Each row has a name. Each question is about the rows just above it.

[48  8 22 -4  0 47] : M
[ -4 -47 -29  12  25  -5] : D
[-60  -1  22   0  -4  38] : N
[ -1 -60  48  -9  -8  -3] : B
[41 60 22  0 -4 38] : G
Give the next entry after [ -1 -60].	[48]
Whose row is [41 60 22  0 -4 38]?	G
Right after [-9] comes	[-8]
What comes right after [41] in the named rows?	[60]
The row with [ -4 -47 -29  12  25  -5] is	D

[  3 -38  71  -7 -21  47] -> J
[ -9 -50  59 -32 -31 -32] -> Q
[-92   2   2 -22   7   3] -> Y
[-13 -52  58 -35 -27 -27] -> F
[-80   3   8 -20 -18 -43] -> S
[-41  20  24  21  -2  77] -> A
[  3   8 -80 -27 -15 -42] -> C
[-93   9   5 -15  -2   0] -> Z
[-54  25  26  21 -10  66] -> U
[-51  25  -2  16  17  72] -> E
[-65  26   7  14   6  63] -> L
Give the next entry after [ -7 -21].	[47]
Give the next entry after [-80   3   8].	[-20]

[-71  10  40 -31] -> leko
[-55  43  18 -57] -> savo
[-95 -21  27 -85] -> revef
[-54 -24  64 -27] -> zigon
[-95 -21  26 -36] -> Kiber
[-86 -13  41 -30] -> Subav
[-55 -13  41 -30] -> gilu
[-99  -1  12 -29] -> Giz
[-89 -22  36 -22] -> tave
[-57   8  41 -14] -> reguk
The entry that follows [-54]:	[-24]
The next entry after [-86 -13]:	[41]
Whose row is [-95 -21  26 -36]?	Kiber
What is the next entry after [-21  26]?	[-36]
Right after [-86] comes	[-13]
[-86 -13  41 -30] is in which row?	Subav

[-51 -10  -1 -57] -> K
[ 14 -94 -10  19] -> V
[-10  -2 -18 -11] -> P
[ -52  -10  -18 -116] -> X
What is the next entry after [-10  -1]?	[-57]
Give the next entry after [-10  -2].	[-18]
The entry that follows [14]:	[-94]
Right after [-52] comes	[-10]

[-45   1 -55 -67  21  71 -40 -29 -24 -70 -18 -42  14  41 -33 -39 -81 -70
 104 110 -37 -16  19  16 -24  52  -7 -61  22  21 -46  56  92  94 -46 -28
  -1  37 -13 -40  -7  13 -35 -69 -29 -21  24 124 -25   1   7  -4 -19  -8
 -62  -9  27  64 -28   1] -> R
[-36  -2 -40 -58  25  80 -36 -19  -7 -43 -11 -56   2  23 -28 -32 -59 -58
  75 115 -21  -5  15   6 -18  44  -7 -42  21  24 -49  28  89  81  19  11
   0 -59  16  26  16 -12  22  17  18   6  13   5  49 -10 -25  30 -14 -21
  -2  -8 -62  14   2  24] -> H
[-36  -2 -40 -58  25  80 -36 -19  -7 -43 -11 -56   2  23 -28 -32 -59 -58
  75 115 -21  -5  15   6 -18  44  -7 -42  21  24 -49  28  89  81 -40 -29
  -4  17  -9 -31  14   4 -50 -55 -37 -13  23 103 -35  -1   1 -15 -17   3
 -53  -8  87  47 -19 -16] -> T
What comes right after [-61] in the named rows?	[22]
Right after [26] comes	[16]

[ -15   -3  -77    6  -22  -98   -8   15 -111]  mup
[-29   8  38  11 -20  56 -50  16  61]  Dafu
[53 21 30 11 15 23 84 24 25]  tupar
[  1 -20 -46 -15   7 -37  -7 -22 -31]  sefo
[  0  13  -2  24  -9 -14  10  13 -29]  paf
Right after [21] comes	[30]
The next entry after [ -7 -22]:	[-31]

